Here is a tiny trained network, its code and every weight. The questions are about switching its units off for an input and a target symbol, where a switched-off unit gives its printed mean instead of its output.

import numpy as np


def w(rows, s, z=0):
    codes = np.array(rows[::2]) - 128.0
    scale = np.full(codes.shape[1], s)
    scale[-1] = z or s
    return codes * scale


def f(y):
    return y / 2 * (1 + np.tanh(0.7978845608 * (y + 0.044715 * y**3)))


def softmax(a):
    e = np.exp(a - a.max(-1, keepdims=True))
    return e / e.sum(-1, keepdims=True)


def log_softmax(a):
    a = a - a.max(-1, keepdims=True)
    return a - np.log(np.exp(a).sum(-1, keepdims=True))


def net(x, mask):
    ids = ['αδζηθλμπσφω'.index(c) for c in x.split()]
    T = len(ids)
    res = E[ids] + P[:T]
    r = res
    for j in range(3):
        rows = slice(3 * j, 3 * j + 3)
        q, k, v = (r @ M[0][rows].T for M in (Q, K, V))
        z = softmax(np.where(np.tri(T) > 0, q @ k.T / 3**0.5, -1e9)) @ v
        o = O[0][rows]
        res = res + np.where(mask[j], z, o[:, -1]) @ o[:, :-1]
    y = f(res @ A[0][:, :-1].T + A[0][:, -1])
    res = res + np.where(mask[3:15], y, B[0][:, -1]) @ B[0][:, :-1]
    return log_softmax(res[-1] @ U[:, :-1].T + U[:, -1])


Q, K, V, O, A, B = {}, {}, {}, {}, {}, {}
E = w([
[158,195,131,175],'α',
[124,162,40,173],'δ',
[109,107,36,202],'ζ',
[227,139,182,150],'η',
[42,218,146,121],'θ',
[131,173,33,135],'λ',
[153,203,35,98],'μ',
[150,45,115,129],'π',
[64,219,185,109],'σ',
[72,162,251,103],'φ',
[84,120,179,123],'ω',
],0.016)
P = w([
[137,183,148,255],'0',
[118,131,132,89],'1',
[124,127,132,93],'2',
[121,131,132,93],'3',
[124,132,132,87],'4',
[124,129,133,93],'5',
],0.008)
Q[0] = w([
[40,29,202,183],'H0',
[251,62,167,164],'H0',
[61,99,11,74],'H0',
[185,57,226,76],'H1',
[53,115,148,43],'H1',
[218,151,188,110],'H1',
[218,106,157,163],'H2',
[125,27,179,88],'H2',
[202,107,35,129],'H2',
],0.024)
K[0] = w([
[79,59,169,203],'H0',
[250,65,160,89],'H0',
[54,108,3,103],'H0',
[153,32,198,90],'H1',
[48,123,136,44],'H1',
[205,127,172,91],'H1',
[230,106,108,108],'H2',
[137,27,132,77],'H2',
[174,143,130,220],'H2',
],0.027)
V[0] = w([
[38,136,111,100],'H0',
[160,84,150,142],'H0',
[167,176,123,197],'H0',
[149,110,72,137],'H1',
[112,170,141,205],'H1',
[124,124,128,115],'H1',
[121,106,95,241],'H2',
[164,148,219,197],'H2',
[141,249,78,62],'H2',
],0.011)
O[0] = w([
[56,67,96,100,104],'H0',
[160,193,161,113,99],'H0',
[208,105,154,112,199],'H0',
[137,160,82,161,119],'H1',
[198,208,148,18,206],'H1',
[119,113,131,147,116],'H1',
[81,169,169,156,174],'H2',
[58,57,149,17,255],'H2',
[254,184,176,20,176],'H2',
],0.0093,0.0083)
A[0] = w([
[85,98,150,123,63],'N0',
[83,192,91,162,68],'N1',
[154,139,20,152,147],'N2',
[143,90,7,134,2],'N3',
[167,115,84,179,103],'N4',
[174,83,150,154,121],'N5',
[144,66,137,170,93],'N6',
[188,117,118,124,150],'N7',
[184,71,52,113,37],'N8',
[181,137,118,154,36],'N9',
[91,100,77,132,66],'N10',
[183,95,35,125,70],'N11',
],0.018,0.005)
B[0] = w([
[125,182,124,176,181],'N0',
[171,68,164,112,154],'N1',
[118,171,165,198,176],'N2',
[104,181,234,90,172],'N3',
[137,98,39,111,138],'N4',
[121,68,143,138,173],'N5',
[178,115,131,28,138],'N6',
[141,143,114,174,254],'N7',
[120,6,78,95,141],'N8',
[85,101,129,75,178],'N9',
[133,120,25,126,180],'N10',
[80,46,96,217,151],'N11',
],0.024,0.0092)
U = w([
[80,132,168,32,186],'α',
[215,241,108,135,101],'δ',
[168,78,204,167,251],'ζ',
[93,183,52,146,140],'η',
[218,98,23,108,23],'θ',
[156,218,81,235,56],'λ',
[149,122,55,195,70],'μ',
[66,124,158,198,47],'π',
[96,72,121,117,74],'σ',
[48,110,126,131,148],'φ',
[1,178,220,168,165],'ω',
],0.0071,0.0027)

Each question gives the input, a string of symbols that net reads in full, and the target symbol t.
The units are the heads (3 rows each of Q, K, V and O) and the neurons (one row each of A and B). Each row of codes is followed by its name. A weight is (code - 128) times the scale printed after its matrix; where a second scale follows, it is the last column's (O, A, B and U).
mask holds one flag per unit, heads first, then neurons. A switched-off unit (its flag False) gives its mean, the last column of its rows in O or B, instead of its output. The means were averaged over made-up inputs and are rounded, as every weight is.
A unit's drop is (log p(t) with every unit on - log p(t) with that unit switched off) / (log p(t) with every unit on - log p(t) with every unit switched off).
The circuit of an input: a set's keep is (log p(t) with only the set's units on - log p(t) with every unit switched off) / (log p(t) with every unit on - log p(t) with every unit switched off). Starting from the 12 units with the biggest drops (on a tie, the unit counted first), units are removed one at a time, each time the one whose removal leaves the highest keep (on an exact tie, the one counted first), for as long as the keep stays at least 0.8.
units of the circuit, in order: the units of the circuit, biggest drop first
top k neurons: the k neurons with the biggest drops, biggest first
which heads matter: for each layer, one digit per head in row order, 1 if its drop is at least 0.15 and else 0, layers parted by /
input σ φ μ, target σ: which heads matter => 111
input η φ λ σ ω, target η: which heads matter => 101
input π λ η δ ζ, target π: which heads matter => 011
input α η α, target δ: units of the circuit, in order => (H0, H1)
input ζ θ η π ω, target ζ: which heads matter => 111
input σ μ λ, target σ: units of the circuit, in order => (H2, N8, H0, N11)
input α δ μ ω μ, target α: which heads matter => 001
input θ π ζ, target θ: which heads matter => 011
input π λ α μ, target π: top 3 neurons => (N11, N8, N2)
input η δ λ, target η: units of the circuit, in order => (H2, N10, N0, H0)
input η δ σ, target α: units of the circuit, in order => (H2, H0, N7)
input ω η δ, target ω: units of the circuit, in order => (N3, H1, H2)
input ζ μ θ λ θ δ, target ζ: units of the circuit, in order => (N1, H2)
input θ λ α ω φ δ, target θ: top 3 neurons => (N3, N8, N2)
input η η λ μ, target η: units of the circuit, in order => (N10, H2, N0, H0)
input α π λ λ, target α: units of the circuit, in order => (H2, N7)
input δ ω λ, target δ: units of the circuit, in order => (H2, H1)
input θ σ α π ω, target θ: top neuron => (N6)
input θ η θ, target δ: units of the circuit, in order => (H2)
input λ ω δ η σ μ, target λ: top 2 neurons => (N2, N11)
input φ φ η ζ, target φ: top 4 neurons => (N3, N10, N8, N11)
input π δ α ζ, target π: top 3 neurons => (N11, N2, N8)
input ω α ζ, target ω: units of the circuit, in order => (N3, H1)
input ζ θ δ α ω λ, target ζ: units of the circuit, in order => (N1, H2)
